Read these off the matrix that follows.
1) Give the 2nd entry on the diagonal from the top-right corner.
2) Give the entry directly below the smallest entry.
3) Give the entry directly above the largest entry.
4) Give the second entry on the main diagonal.
5) Give the entry directly below -8.
6) Give the entry in the bottom-left corner.
7) Give the smallest entry in the last row.
8) Give the entry directly below -1.
[[ 18 -19 -22 -14  -6  -9 -68 -17  38]
 [ 21  -4 -16 -14  -5  -9 -63 -22  61]
 [ 21 -27 -14 -14 -20  -9 -68 -22  53]
 [ 21 -51 -41  -6 -16  -1 -72 -44  47]
 [ 26 -19  -8 -14 -16 -19 -65 -13  46]
 [ 37 -19 -16 -14 -16  -9 -68 -22  44]]
1) -22
2) -65
3) 38
4) -4
5) -16
6) 37
7) -68
8) -19

W = [[-32.226, -43.483, -32.209, -33.506, -30.081, -35.389, -27.571, -28.030, -35.416, -35.657, -34.954, -37.925, -35.869, -36.875, -35.455], [-34.652, -38.570, 9.007, 85.609, -7.840, -145.571, -45.062, -62.154, 85.344, -147.970, -76.986, 72.945, -172.248, -25.345, 107.998], [-23.254, -29.640, -27.551, -35.007, -31.982, -29.358, -35.647, -35.612, -30.712, -31.605, -30.778, -28.653, -29.268, -37.074, -30.727], [-3.968, 167.360, -2.219, -20.548, -14.642, -25.829, -160.147, -44.894, -37.015, -31.664, -39.301, -5.963, -15.260, -3.467, -34.444], [-31.134, -29.339, -36.789, -13.733, -166.353, -29.633, -22.929, -115.850, -39.132, 29.809, -29.826, -21.137, -31.160, -57.179, -22.142], [-226.815, -7.775, -144.146, -46.789, -51.506, -33.083, 8.318, -24.288, -38.963, -37.328, -36.255, -29.878, -28.014, 110.993, -40.994]]
Report the entry just right of -31.160.
-57.179
The entry just right of -115.850 -> -39.132
The entry just right of -39.301 is -5.963
Report the 4th entry in reading order.
-33.506
Report the entry just left of -46.789.
-144.146
The entry just right of the smallest entry -> -7.775
Report the entry just right of -29.826.
-21.137
Report the largest entry.
167.360
Report the 2nd largest entry.
110.993
The 1st entry in reading order is -32.226
The 3rd smallest entry: -166.353
The entry just left of the largest entry: -3.968
Report the entry just right of -29.633.
-22.929
Report the third largest entry.
107.998
Report the entry just left of 110.993.
-28.014

array([[78, 54, 51, 45, 39, 54, 35, 21],
       [74, 45, 36, 46, 31, 62, 56, 26],
       [39, 41, 65, 34, 69, 69, 40, 29],
       [36, 39, 64, 33, 72, 69, 39, 38],
       [47, 59, 44, 69, 40, 33, 83, 53],
       [50, 45, 49, 51, 45, 58, 77, 16],
       [58, 61, 39, 69, 33, 31, 66, 68],
       [54, 37, 30, 48, 36, 66, 78, 39]])
The smallest entry in the first column: 36
Find the entry directly below 49.
A: 39
The entry in the top-left corner: 78
Find the bottom entry of the column that holds the smallest entry.
A: 39
Find the smallest entry in the last column.
A: 16
Find the entry just right of 47.
A: 59
Find the entry directly below 77.
A: 66
The maximum -> 83
The second entry, reading row by row -> 54
Find the second smallest entry.
A: 21
The entry directly above 34 is 46
The fourth entry, reading row by row is 45
The fifth entry from the end, reading row by row -> 48
Find the last entry in the row that holds the largest entry.
A: 53
The entry directly above the largest entry: 39
The entry directly above 38 is 29
The entry just left of 83 -> 33
Find the bottom-left entry.
A: 54
Find the smallest entry in the last row.
A: 30
Find the entry directly above 61.
A: 45
The top entry of the column that holds the largest entry -> 35
Find the bottom entry of the column that holds the largest entry.
A: 78
Find the entry just left of the smallest entry.
A: 77
The third entry from the end, reading row by row -> 66
Find the entry directly above 53.
A: 38
The entry just left of 56: 62
The entry directly below 21 -> 26
